Below are the code and all the weights of a small trained network. Each question names an input and a class and asks about switching units off, where a switched-off unit gives its printed mean instead of its output.

import numpy as np


def w(rows, s, z=0):
    codes = np.array(rows[::2]) - 128.0
    scale = np.full(codes.shape[1], s)
    scale[-1] = z or s
    return codes * scale


def f(y):
    return np.maximum(y, 0)


def log_softmax(a):
    a = a - a.max(-1, keepdims=True)
    return a - np.log(np.exp(a).sum(-1, keepdims=True))


def net(x, mask):
    res = np.array(x, float).reshape(1, 4) / 4 @ E
    y = f(res @ A[0][:, :-1].T + A[0][:, -1])
    res = res + np.where(mask, y, B[0][:, -1]) @ B[0][:, :-1]
    return log_softmax(res[-1] @ U[:, :-1].T + U[:, -1])


A, B = {}, {}
E = w([
[253,194,105,46,174],'x0',
[53,175,223,45,161],'x1',
[81,199,62,70,21],'x2',
[73,2,45,52,206],'x3',
],0.0083)
A[0] = w([
[74,64,49,41,179,81],'neuron 0',
[87,83,142,206,83,62],'neuron 1',
[178,109,186,189,228,91],'neuron 2',
[246,97,29,207,89,60],'neuron 3',
[75,147,249,50,184,14],'neuron 4',
[173,113,198,165,196,140],'neuron 5',
[23,95,177,188,90,53],'neuron 6',
[157,172,173,176,112,90],'neuron 7',
[80,189,93,18,54,112],'neuron 8',
[96,181,62,101,53,109],'neuron 9',
[206,153,118,52,163,62],'neuron 10',
[121,88,32,254,100,137],'neuron 11',
[184,172,115,64,176,40],'neuron 12',
[119,110,221,133,206,118],'neuron 13',
[65,176,189,89,159,255],'neuron 14',
[177,147,183,186,71,74],'neuron 15',
[111,177,201,149,106,98],'neuron 16',
[198,182,142,81,144,104],'neuron 17',
[227,174,100,64,180,85],'neuron 18',
[84,59,36,76,212,79],'neuron 19',
[248,142,107,81,111,111],'neuron 20',
[175,181,191,153,90,84],'neuron 21',
[129,168,63,81,36,62],'neuron 22',
[156,192,134,220,75,167],'neuron 23',
[190,73,130,213,170,104],'neuron 24',
[149,171,144,178,117,69],'neuron 25',
[220,145,82,102,125,206],'neuron 26',
[64,101,149,207,93,74],'neuron 27',
[194,95,36,222,108,107],'neuron 28',
[143,152,169,153,69,82],'neuron 29',
[134,210,183,142,110,199],'neuron 30',
],0.0095,0.0051)
B[0] = w([
[247,53,175,113,114,249],'neuron 0',
[48,126,165,122,100,192],'neuron 1',
[120,129,50,255,37,210],'neuron 2',
[134,203,119,18,125,229],'neuron 3',
[165,224,53,14,88,210],'neuron 4',
[120,140,60,211,103,204],'neuron 5',
[52,85,138,75,62,221],'neuron 6',
[188,58,163,146,116,180],'neuron 7',
[152,140,58,212,105,232],'neuron 8',
[113,124,36,253,95,207],'neuron 9',
[52,95,171,131,55,193],'neuron 10',
[118,173,125,53,154,244],'neuron 11',
[65,102,160,123,45,182],'neuron 12',
[126,172,43,179,78,205],'neuron 13',
[149,206,103,23,199,242],'neuron 14',
[178,86,155,121,110,187],'neuron 15',
[200,90,141,89,119,187],'neuron 16',
[75,104,160,106,103,195],'neuron 17',
[26,107,190,132,69,214],'neuron 18',
[215,63,157,126,111,254],'neuron 19',
[72,106,163,124,112,207],'neuron 20',
[180,87,148,123,119,194],'neuron 21',
[141,139,78,219,84,198],'neuron 22',
[170,94,141,98,174,222],'neuron 23',
[118,179,66,174,94,207],'neuron 24',
[177,103,178,120,105,163],'neuron 25',
[62,126,149,120,171,217],'neuron 26',
[28,109,192,101,65,200],'neuron 27',
[152,196,102,14,143,225],'neuron 28',
[165,64,137,147,125,173],'neuron 29',
[159,119,161,131,158,223],'neuron 30',
],0.0079,0.0097)
U = w([
[224,32,178,120,125,109],'0',
[2,89,189,117,99,113],'1',
[147,215,102,62,133,112],'2',
[131,140,52,224,102,111],'3',
[122,134,142,130,173,255],'4',
[119,121,156,167,189,108],'5',
[116,124,160,170,197,114],'6',
],0.014,0.02)

Each question gives the input, the list of numbers given to net, and the class t.
The units are the neurons (one row each of A and B). Each row of codes is followed by its name. A weight is (code - 128) times the scale printed after its matrix; where a second scale follows, it is the last column's (A, B and U).
mask holds one flag per neuron, in row order. A switched-off neuron (its flag False) gives its mean, the last column of its row in B, instead of its output. The means were averaged over made-up inputs and are rounded, as every weight is.
A unit's drop is (log p(t) with every unit on - log p(t) with that unit switched off) / (log p(t) with every unit on - log p(t) with every unit switched off).
The circuit of an input: a set's keep is (log p(t) with only the set's units on - log p(t) with every unit switched off) / (log p(t) with every unit on - log p(t) with every unit switched off). Starting from the 12 units with the biggest drops (on a tie, the unit counted first), units are removed one at a time, each time the one whose removal leaves the highest keep (on an exact tie, the one counted first), for as long as the keep stays at least 0.8.
units of the circuit, in order: the units of the circuit, biggest drop first
most important unit: the unit with the biggest drop
top k neurons: the k neurons with the biggest drops, biggest first
drop when u is switched off: that unit's drop, to one decimal
input [-7,-4,-6,-3], class 1: units of the circuit, in order -> (neuron 27)
input [-3,-4,-2,-2], class 2: units of the circuit, in order -> (neuron 28; neuron 11)
input [2,0,-2,-1], class 4: top 2 neurons -> (neuron 9; neuron 8)
input [2,-4,-8,7], class 3: top 2 neurons -> (neuron 2; neuron 24)
input [-1,6,-5,-6], class 0: top 2 neurons -> (neuron 7; neuron 16)
input [0,5,-5,-3], class 2: top 4 neurons -> (neuron 4; neuron 14; neuron 9; neuron 8)
input [-5,-5,1,2], class 1: top 2 neurons -> (neuron 14; neuron 4)
input [3,7,-5,6], class 2: top 3 neurons -> (neuron 4; neuron 14; neuron 13)
input [8,-5,8,-3], class 1: top 3 neurons -> (neuron 18; neuron 20; neuron 26)
input [2,-4,-1,1], class 2: top 2 neurons -> (neuron 3; neuron 28)
input [1,8,3,7], class 2: top 2 neurons -> (neuron 4; neuron 14)
input [0,8,-6,8], class 0: top 2 neurons -> (neuron 0; neuron 19)
input [4,2,-8,7], class 3: top 2 neurons -> (neuron 2; neuron 13)
input [-4,8,7,6], class 2: units of the circuit, in order -> (neuron 14)
input [5,-4,-7,6], class 3: top 3 neurons -> (neuron 2; neuron 24; neuron 5)
input [6,5,-5,5], class 1: top 3 neurons -> (neuron 18; neuron 10; neuron 12)
input [4,-4,1,-4], class 0: drop when neuron 21 is switched off -> 0.7
input [5,-8,7,-8], class 0: drop when neuron 15 is switched off -> 0.3
input [-4,7,-2,-6], class 2: drop when neuron 14 is switched off -> 1.2
input [7,-6,7,-7], class 0: most important unit -> neuron 23
